Below are the code and all the weights of a small trained network. Each question names an input and a class and asks about switching units off, where a switched-off unit gives its printed mean instead of its output.

import numpy as np


def w(rows, s, z=0):
    codes = np.array(rows[::2]) - 128.0
    scale = np.full(codes.shape[1], s)
    scale[-1] = z or s
    return codes * scale


def f(y):
    return y / 2 * (1 + np.tanh(0.7978845608 * (y + 0.044715 * y**3)))


def log_softmax(a):
    a = a - a.max(-1, keepdims=True)
    return a - np.log(np.exp(a).sum(-1, keepdims=True))


def net(x, mask):
    res = np.array(x, float).reshape(1, 5) / 4 @ E
    y = f(res @ A[0][:, :-1].T + A[0][:, -1])
    res = res + np.where(mask, y, B[0][:, -1]) @ B[0][:, :-1]
    return log_softmax(res[-1] @ U[:, :-1].T + U[:, -1])


A, B = {}, {}
E = w([
[37,140,103],'x0',
[129,128,126],'x1',
[129,128,130],'x2',
[115,120,1],'x3',
[104,45,136],'x4',
],0.012)
A[0] = w([
[136,93,89,182],'n0',
[227,77,118,40],'n1',
[65,137,140,54],'n2',
[159,133,88,135],'n3',
[128,133,160,106],'n4',
[213,250,116,1],'n5',
[76,135,132,32],'n6',
[61,140,140,91],'n7',
[150,169,73,127],'n8',
[131,37,137,29],'n9',
[144,51,132,100],'n10',
[145,148,217,76],'n11',
[88,147,133,68],'n12',
[111,158,168,143],'n13',
[131,199,127,11],'n14',
[102,123,68,159],'n15',
[161,192,112,83],'n16',
[92,52,139,47],'n17',
[200,127,135,56],'n18',
[125,133,161,75],'n19',
[123,130,82,56],'n20',
],0.017,0.0063)
B[0] = w([
[107,82,175,184],'n0',
[186,145,25,193],'n1',
[210,135,55,156],'n2',
[135,57,143,166],'n3',
[92,54,120,159],'n4',
[83,145,96,217],'n5',
[203,191,36,142],'n6',
[248,134,39,169],'n7',
[114,64,149,191],'n8',
[55,159,88,169],'n9',
[24,189,56,173],'n10',
[123,76,66,248],'n11',
[175,163,25,140],'n12',
[106,2,106,182],'n13',
[6,138,71,150],'n14',
[148,85,127,212],'n15',
[31,130,84,169],'n16',
[68,186,103,171],'n17',
[162,161,74,175],'n18',
[108,66,40,151],'n19',
[123,103,115,159],'n20',
],0.0081,0.011)
U = w([
[33,205,105,66],'0',
[221,193,75,103],'1',
[120,45,154,76],'2',
[126,153,154,254],'3',
[126,149,150,242],'4',
[156,154,238,115],'5',
[192,253,232,70],'6',
],0.012,0.015)

Each question gives the input, the list of numbers given to net, and the class t.
The units are the neurons (one row each of A and B). Each row of codes is followed by its name. A weight is (code - 128) times the scale printed after its matrix; where a second scale follows, it is the last column's (A, B and U).
mask holds one flag per neuron, in row order. A switched-off neuron (its flag False) gives its mean, the last column of its row in B, instead of its output. The means were averaged over made-up inputs and are rounded, as every weight is.
A unit's drop is (log p(t) with every unit on - log p(t) with that unit switched off) / (log p(t) with every unit on - log p(t) with every unit switched off).
The circuit of an input: a set's keep is (log p(t) with only the set's units on - log p(t) with every unit switched off) / (log p(t) with every unit on - log p(t) with every unit switched off). Starting from the 12 units with the biggest drops (on a tie, the unit counted first), units are removed one at a time, each time the one whose removal leaves the highest keep (on an exact tie, the one counted first), for as long as the keep stays at least 0.8.
circuit, biggest first: the units of the circuit, biggest drop first
most important unit: the unit with the biggest drop
top k neurons: the k neurons with the biggest drops, biggest first
drop of u: that unit's drop, to one decimal
input [-8,1,8,-5,8], class 0: circuit, biggest first -> [n10, n9]
input [6,-6,-6,7,-6], class 2: top 3 neurons -> [n8, n15, n3]
input [5,3,2,-6,-1], class 2: most important unit -> n13
input [8,-3,5,8,2], class 1: top 2 neurons -> [n7, n6]
input [6,5,-1,7,-5], class 2: circuit, biggest first -> [n8, n15]
input [-8,-1,-8,-7,2], class 1: top 2 neurons -> [n1, n18]
input [8,-2,8,-7,6], class 1: circuit, biggest first -> [n7, n2]
input [1,2,-3,-3,6], class 0: circuit, biggest first -> [n10, n17]
input [-7,-1,6,-5,4], class 1: top 2 neurons -> [n1, n18]
input [2,-5,5,5,1], class 2: top 2 neurons -> [n15, n0]
input [-2,-1,4,5,5], class 0: top 3 neurons -> [n10, n9, n13]
input [-6,3,1,-7,-2], class 2: top 4 neurons -> [n13, n11, n4, n7]
input [-2,-6,6,-8,-3], class 2: top 2 neurons -> [n13, n11]
input [-8,-7,-2,-8,7], class 1: circuit, biggest first -> [n1]
input [-3,3,7,-3,-7], class 0: circuit, biggest first -> [n5, n16]
input [8,0,-3,-3,6], class 1: circuit, biggest first -> [n7, n2]
input [-7,0,5,-6,5], class 1: top 2 neurons -> [n1, n18]
input [8,6,2,-4,-7], class 1: top 4 neurons -> [n7, n2, n12, n6]
input [8,5,-8,-7,1], class 1: drop of n2 -> 0.1
input [-2,-5,8,5,-8], class 0: drop of n16 -> 0.2
input [-1,-1,-5,5,1], class 2: drop of n11 -> -0.1
input [3,-1,-5,7,-4], class 2: top neuron -> [n8]
